Each row is followed by roughly how far along a hidden order it lies, from 0 to 15. A new part has a new order.
[-16   5 -17  -8 -27 -11 -14  11  27 -14  59  25 -34  34  23  60  34 -63
  64  10  30  12  20  -3  36  23  18  -1  -5  -9   0  11   5 -11  25 -44
  22 -22]  7
[ -4  -6  19  -4  25 -35   1  48  24  10 -29   8 -11  32 -27 -17  -6 -12
  22  -2 -20 -11  -5   7  -7 -12   0  -4   8 -10  -7  -7  12  27 -16  32
  -3 -13]  14
[  3 -20  14  12   5  22  -7  56  -9  -8 -33 -19  22  18 -19 -11   0 -15
 -29  20 -12  -8  11   0   1   2   5 -20   4 -20   0   9   2  -6  -9   5
  30  -5]  7
[-16   9 -14  -1   7 -17 -19 -63  35   0  36  15 -21  57  19  27  11 -18
  29  10  31   2  -5   9  25  -5   7 -16  -4 -24   1  -4  26  70   8 -17
   5 -18]  10
[  7  -7  13  18  -6  88 -15  -6 -22  -9 -20 -10   7 -28  16  55   6 -40
 -31  16 -20  11   6   8  35  18 -18 -12  -5 -19   2   7 -16 -30   2 -55
  25   5]  3
[  1  14  -1  11 -18  -4 -14   3 -22  -8 -17  -3  21  48  -7  38  -7  -7
 -40  23 -10 -11  20  11 -12  13 -14 -15  -7  10   5  10 -15 -45  19 -46
  25  -5]  7
[   6  -32   25    5   -5  111  -17  127  -31  -12   44   -3  -56  -59
   10  102   46 -122   48   -1    8   36    8    1   70   19    6   10
   11  -35  -11    8   -6  -40  -10  -16   19  -17]  3
[  3 -24   3  17   3  94  -8 -16  16  27  -3 -20 -22  -3   1   5 -14   7
 -30  -4  12  18  17   9  39   4  28  -8  -3 -49   6  -1   3  18  -5  -1
   2   3]  0
[-10 -27  -8   1  10  11  -6  55  45   2   0 -16 -26  37 -12   8   3  10
  16  -4  21   4  21  -6   5  17  29 -19   3 -45  -1  -1  21  17  -1  26
  29   2]  6
[-14  13 -21  -2 -17 -23  -1 -42  -6   4 -19  21  26 -16  16 -55   7  17
 -29  13 -17  -4  -4  -6  -7  18   1 -16 -11   9   0  10   1 -21  26 -60
   9 -13]  10
[ -9   9   3 -10 -21   0  -5  92  42  30  11  18 -24 -11 -32 -45  12 -34
  13  16   0  -6  23  -2  -5  -9  24   1   5   9  -4  15   7  19   6 -34
  -1 -16]  6
[ -8  11  -9   5  12   3  -2 -63   7  20 -41   5  11   5   4 -52  -1  12
 -34   8 -16  -8  -7  -5  -7 -10  14 -24  -5   0  -2  -1  11  28   3 -40
  11 -14]  5
[-12 -18 -12  -8  29  38  -8  75  18   4  -4  -5 -22  55 -35  72  26 -34
  40   6  15  -1   8  -6  -8  -7  29 -22  11 -16  -5   5  15   4  16  11
  34 -26]  15
